Here is a tiny trained network, its code and every weight. The questions are about switching its units off for an input and a target symbol, where a switched-off unit gives its printed mean instead of its output.

import numpy as np


def w(rows, s, z=0):
    codes = np.array(rows[::2]) - 128.0
    scale = np.full(codes.shape[1], s)
    scale[-1] = z or s
    return codes * scale


def f(y):
    return np.maximum(y, 0)


def softmax(a):
    e = np.exp(a - a.max(-1, keepdims=True))
    return e / e.sum(-1, keepdims=True)


def log_softmax(a):
    a = a - a.max(-1, keepdims=True)
    return a - np.log(np.exp(a).sum(-1, keepdims=True))


def net(x, mask):
    ids = ['αβγδζηθμξπστφψω'.index(c) for c in x.split()]
    T = len(ids)
    res = E[ids] + P[:T]
    r = res
    for j in range(3):
        rows = slice(3 * j, 3 * j + 3)
        q, k, v = (r @ M[0][rows].T for M in (Q, K, V))
        z = softmax(np.where(np.tri(T) > 0, q @ k.T / 3**0.5, -1e9)) @ v
        o = O[0][rows]
        res = res + np.where(mask[j], z, o[:, -1]) @ o[:, :-1]
    y = f(res @ A[0][:, :-1].T + A[0][:, -1])
    res = res + np.where(mask[3:15], y, B[0][:, -1]) @ B[0][:, :-1]
    return log_softmax(res[-1] @ U[:, :-1].T + U[:, -1])


Q, K, V, O, A, B = {}, {}, {}, {}, {}, {}
E = w([
[178,34,135],'α',
[176,35,133],'β',
[67,145,115],'γ',
[70,146,115],'δ',
[185,31,137],'ζ',
[69,146,115],'η',
[185,33,136],'θ',
[67,148,119],'μ',
[175,33,132],'ξ',
[63,180,238],'π',
[5,131,93],'σ',
[182,36,136],'τ',
[132,191,118],'φ',
[52,146,25],'ψ',
[150,184,42],'ω',
],0.011)
P = w([
[172,97,171],'0',
[148,110,140],'1',
[135,122,124],'2',
[106,136,112],'3',
[91,151,103],'4',
[74,162,94],'5',
[58,176,85],'6',
[41,186,78],'7',
[31,202,70],'8',
[18,217,58],'9',
[10,227,52],'10',
[3,238,58],'11',
],0.0048)
Q[0] = w([
[37,224,121],'H1',
[250,70,161],'H1',
[63,249,142],'H1',
[100,177,105],'H2',
[163,117,156],'H2',
[115,139,203],'H2',
[158,97,136],'H3',
[152,119,139],'H3',
[142,118,157],'H3',
],0.023)
K[0] = w([
[93,225,100],'H1',
[143,7,141],'H1',
[76,207,93],'H1',
[87,208,73],'H2',
[98,73,173],'H2',
[61,189,202],'H2',
[159,108,173],'H3',
[137,93,172],'H3',
[118,111,170],'H3',
],0.015)
V[0] = w([
[225,153,37],'H1',
[240,203,66],'H1',
[152,204,254],'H1',
[121,148,172],'H2',
[134,97,20],'H2',
[114,123,227],'H2',
[184,126,171],'H3',
[122,158,103],'H3',
[115,150,121],'H3',
],0.0088)
O[0] = w([
[200,179,67,70],'H1',
[184,231,18,56],'H1',
[41,247,132,52],'H1',
[138,148,142,133],'H2',
[95,55,80,144],'H2',
[146,156,171,106],'H2',
[111,136,88,4],'H3',
[147,122,135,169],'H3',
[142,131,139,165],'H3',
],0.012,0.0022)
A[0] = w([
[158,112,158,236],'N1',
[162,79,132,254],'N2',
[250,97,118,13],'N3',
[135,107,43,83],'N4',
[113,110,66,129],'N5',
[112,172,120,116],'N6',
[53,74,153,84],'N7',
[143,157,170,85],'N8',
[139,168,176,60],'N9',
[46,179,125,243],'N10',
[127,152,138,180],'N11',
[119,99,62,125],'N12',
],0.011,0.0058)
B[0] = w([
[147,74,87,196],'N1',
[165,94,96,230],'N2',
[4,116,114,167],'N3',
[153,194,194,182],'N4',
[148,149,154,178],'N5',
[106,121,90,158],'N6',
[146,133,207,217],'N7',
[173,122,105,161],'N8',
[166,120,102,169],'N9',
[96,145,87,255],'N10',
[133,144,115,164],'N11',
[159,159,157,188],'N12',
],0.012,0.0096)
U = w([
[110,48,33,222],'α',
[249,102,151,198],'β',
[135,108,224,13],'γ',
[99,126,126,110],'δ',
[115,126,135,83],'ζ',
[114,131,123,63],'η',
[118,130,122,28],'θ',
[98,121,126,132],'μ',
[214,200,117,137],'ξ',
[132,136,128,3],'π',
[100,137,155,128],'σ',
[127,137,122,4],'τ',
[109,125,129,95],'φ',
[38,165,1,204],'ψ',
[52,173,169,175],'ω',
],0.0089,0.0045)

Each question gives the input, a string of symbols that net reads in full, and the target symbol t.
The units are the heads (3 rows each of Q, K, V and O) and the neurons (one row each of A and B). Each row of codes is followed by its name. A weight is (code - 128) times the scale printed after its matrix; where a second scale follows, it is the last column's (O, A, B and U).
mask holds one flag per unit, heads first, then neurons. A switched-off unit (its flag False) gives its mean, the last column of its rows in O or B, instead of its output. The means were averaged over made-up inputs and are rounded, as every weight is.
A unit's drop is (log p(t) with every unit on - log p(t) with that unit switched off) / (log p(t) with every unit on - log p(t) with every unit switched off).
The circuit of an input: a set's keep is (log p(t) with only the set's units on - log p(t) with every unit switched off) / (log p(t) with every unit on - log p(t) with every unit switched off). Starting from the 12 units with the biggest drops (on a tie, the unit counted first), units are removed one at a time, each time the one whose removal leaves the highest keep (on an exact tie, the one counted first), for as long as the keep stays at least 0.8.
circuit, biggest first: the units of the circuit, biggest drop first
top k neurons: the k neurons with the biggest drops, biggest first
which heads matter: for each layer, one digit per head in row order, 1 if its drop is at least 0.15 and else 0, layers parted by /
input μ η φ μ δ, target ψ: top 2 neurons -> [N7 N4]
input π α β φ μ ξ β φ γ, target ψ: top neuron -> [N7]
input μ ξ σ π η φ η π δ, target ω: which heads matter -> 100
input β α π β ω θ π ω ω α φ, target ξ: which heads matter -> 110
input η η π ξ ζ θ γ τ, target α: circuit, biggest first -> [H1 N3 N7]
input ξ ζ φ ω δ, target ξ: which heads matter -> 100
input ξ π δ η, target ω: circuit, biggest first -> [H1 N2]
input ψ μ π, target β: which heads matter -> 010
input α θ ζ η δ ξ σ γ, target γ: circuit, biggest first -> [H1 N7]
input π θ ξ φ δ γ β, target α: top 4 neurons -> [N7 N3 N2 N1]
input π π γ σ γ ζ α π π, target ω: top 3 neurons -> [N10 N7 N2]
input ξ φ φ η, target ψ: which heads matter -> 100
input ω μ φ π ξ ψ σ μ, target β: which heads matter -> 100
input β π π φ η, target ψ: circuit, biggest first -> [H1 N7 N10]
input μ ω η, target ξ: top neuron -> [N4]
input θ τ τ ζ, target α: top 4 neurons -> [N7 N3 N2 N1]
input δ ξ μ ζ γ δ ψ η τ φ, target ψ: circuit, biggest first -> [N7 H1]
input σ π α μ η ψ γ, target β: circuit, biggest first -> [H1 N10]
input φ δ ξ η ξ θ α π φ π π, target ψ: which heads matter -> 110
input ψ ζ δ μ ξ, target α: top 2 neurons -> [N3 N7]
input σ δ γ θ γ γ γ ω ψ, target ξ: top 2 neurons -> [N4 N12]
input γ ζ ψ τ η ψ η, target β: which heads matter -> 110
input μ η θ, target α: top neuron -> [N3]
input ω ω φ ξ γ θ γ π β π, target ω: top 3 neurons -> [N7 N10 N2]
input β π γ δ ξ ω η π π φ π, target ψ: top 2 neurons -> [N10 N7]
input θ γ δ φ φ ζ δ τ π δ δ, target ω: top 2 neurons -> [N7 N2]
input φ π γ, target ψ: top 2 neurons -> [N10 N4]
